Below are the code and all the weights of a small trained network. Each question names an input and a class and asks about switching units off, where a switched-off unit gives its printed mean instead of its output.

import numpy as np


def w(rows, s, z=0):
    codes = np.array(rows[::2]) - 128.0
    scale = np.full(codes.shape[1], s)
    scale[-1] = z or s
    return codes * scale


def norm(h):
    return h / np.sqrt((h * h).mean(-1, keepdims=True) + 1e-5)


def f(y):
    return y / 2 * (1 + np.tanh(0.7978845608 * (y + 0.044715 * y**3)))


def log_softmax(a):
    a = a - a.max(-1, keepdims=True)
    return a - np.log(np.exp(a).sum(-1, keepdims=True))


def net(x, mask):
    res = np.array(x, float).reshape(1, 4) / 4 @ E
    u = 0
    for l in range(3):
        y = f(norm(res) @ A[l][:, :-1].T + A[l][:, -1])
        res = res + np.where(mask[u : u + 8], y, B[l][:, -1]) @ B[l][:, :-1]
        u += 8
    return log_softmax(norm(res)[-1] @ U[:, :-1].T + U[:, -1])


A, B = {}, {}
E = w([
[42,254,171,168],'x0',
[98,48,232,165],'x1',
[220,162,179,66],'x2',
[47,97,124,32],'x3',
],0.00063)
A[0] = w([
[209,155,171,57,54],'L0N1',
[254,198,205,30,73],'L0N2',
[62,129,39,171,90],'L0N3',
[33,74,96,199,211],'L0N4',
[238,120,91,209,247],'L0N5',
[186,178,227,45,14],'L0N6',
[158,160,40,83,99],'L0N7',
[185,148,250,54,79],'L0N8',
],0.003,0.0013)
B[0] = w([
[120,64,65,164,116],'L0N1',
[125,103,16,225,170],'L0N2',
[145,119,33,164,166],'L0N3',
[228,99,7,222,232],'L0N4',
[197,201,216,153,253],'L0N5',
[72,98,51,171,112],'L0N6',
[178,178,107,44,159],'L0N7',
[81,93,43,243,139],'L0N8',
],0.0019,0.0012)
A[1] = w([
[183,99,108,106,71],'L1N1',
[114,152,142,115,2],'L1N2',
[111,104,151,165,136],'L1N3',
[89,79,157,167,90],'L1N4',
[132,201,199,171,96],'L1N5',
[5,79,92,18,57],'L1N6',
[15,48,73,10,136],'L1N7',
[121,173,137,101,27],'L1N8',
],0.0025,0.00097)
B[1] = w([
[89,131,164,107,114],'L1N1',
[79,107,101,179,3],'L1N2',
[136,148,111,106,142],'L1N3',
[101,104,69,81,94],'L1N4',
[148,136,152,145,176],'L1N5',
[193,190,149,228,84],'L1N6',
[252,197,221,228,169],'L1N7',
[83,91,68,168,40],'L1N8',
],0.0024,0.00048)
A[2] = w([
[104,73,197,196,103],'L2N1',
[3,201,149,133,132],'L2N2',
[65,39,189,138,98],'L2N3',
[92,127,90,139,69],'L2N4',
[111,98,179,172,107],'L2N5',
[115,161,153,116,6],'L2N6',
[74,159,125,165,128],'L2N7',
[150,188,92,81,183],'L2N8',
],0.0042,0.0018)
B[2] = w([
[90,201,86,113,169],'L2N1',
[196,11,168,63,176],'L2N2',
[113,182,41,47,122],'L2N3',
[196,120,71,184,92],'L2N4',
[165,204,81,56,136],'L2N5',
[251,211,42,134,67],'L2N6',
[181,86,145,105,152],'L2N7',
[40,116,97,86,250],'L2N8',
],0.0024,0.0014)
U = w([
[174,217,229,214,197],'0',
[142,42,206,69,226],'1',
[52,171,57,58,55],'2',
[87,54,51,255,5],'3',
],0.0066,0.0011)

Each question gives the input, the list of numbers given to net, and the class t.
The units are the neurons (one row each of A and B). Each row of codes is followed by its name. A weight is (code - 128) times the scale printed after its matrix; where a second scale follows, it is the last column's (A, B and U).
mask holds one flag per neuron, layer by layer. A switched-off neuron (its flag False) gives its mean, the last column of its row in B, instead of its output. The means were averaged over made-up inputs and are rounded, as every weight is.
A unit's drop is (log p(t) with every unit on - log p(t) with that unit switched off) / (log p(t) with every unit on - log p(t) with every unit switched off).
The circuit of an input: a set's keep is (log p(t) with only the set's units on - log p(t) with every unit switched off) / (log p(t) with every unit on - log p(t) with every unit switched off). Starting from the 12 units with the biggest drops (on a tie, the unit counted first), units are removed one at a time, each time the one whose removal leaves the highest keep (on an exact tie, the one counted first), for as long as the keep stays at least 0.8.
circuit, biggest first: the units of the circuit, biggest drop first
top k neurons: the k neurons with the biggest drops, biggest first
top k neurons in layer l: the k neurons of layer l with the biggest drops, biggest first
input [3,1,-3,5], class 0: circuit, biggest first : (L1N7)
input [0,6,6,4], class 2: circuit, biggest first : (L2N3; L0N8)
input [4,-6,-5,7], class 0: top 4 neurons : (L1N7; L1N6; L0N5; L0N2)
input [-1,7,-2,8], class 0: circuit, biggest first : (L1N7; L1N6)
input [6,7,-3,-5], class 2: top 2 neurons : (L1N7; L2N3)
input [1,3,3,7], class 0: circuit, biggest first : (L1N7; L1N6)
input [4,-4,0,5], class 0: top 2 neurons : (L1N7; L1N6)
input [1,6,-2,-3], class 2: top 2 neurons : (L1N7; L2N3)
input [6,1,-2,-5], class 1: circuit, biggest first : (L2N2; L1N7)
input [6,8,2,0], class 2: circuit, biggest first : (L2N3; L2N1; L0N5)
input [-6,8,4,-2], class 2: top 3 neurons : (L2N3; L2N1; L2N2)
input [6,3,-2,-5], class 1: top 2 neurons in layer 2 : (L2N2; L2N7)
input [-1,5,-6,8], class 0: top 2 neurons in layer 1 : (L1N7; L1N6)
input [1,5,6,1], class 3: top 2 neurons : (L0N8; L0N2)
input [7,-1,-4,2], class 1: circuit, biggest first : (L2N2)
input [5,-5,6,8], class 0: top 4 neurons : (L1N7; L1N6; L0N4; L0N5)
input [-6,1,7,4], class 3: circuit, biggest first : (L0N2; L0N8)
input [-6,8,-6,1], class 2: circuit, biggest first : (L2N3; L2N1)
input [-5,8,-2,-2], class 2: circuit, biggest first : (L2N3; L2N1; L2N5)
input [5,0,4,1], class 1: top 3 neurons : (L2N2; L0N4; L0N3)
input [-1,-2,-4,-5], class 0: circuit, biggest first : (L0N5)
input [1,6,-6,3], class 2: top 2 neurons : (L2N3; L0N2)
input [2,4,3,5], class 0: circuit, biggest first : (L1N7; L0N5)
input [8,-5,-5,-4], class 1: top 2 neurons in layer 1 : (L1N7; L1N6)
input [-6,4,8,-4], class 3: top 4 neurons in layer 0 : (L0N2; L0N8; L0N1; L0N6)
input [-1,8,-1,8], class 0: top 4 neurons : (L1N7; L1N6; L0N5; L2N8)
input [0,7,1,5], class 2: top 2 neurons in layer 0 : (L0N7; L0N8)
input [1,-3,-1,6], class 0: circuit, biggest first : (L1N7)
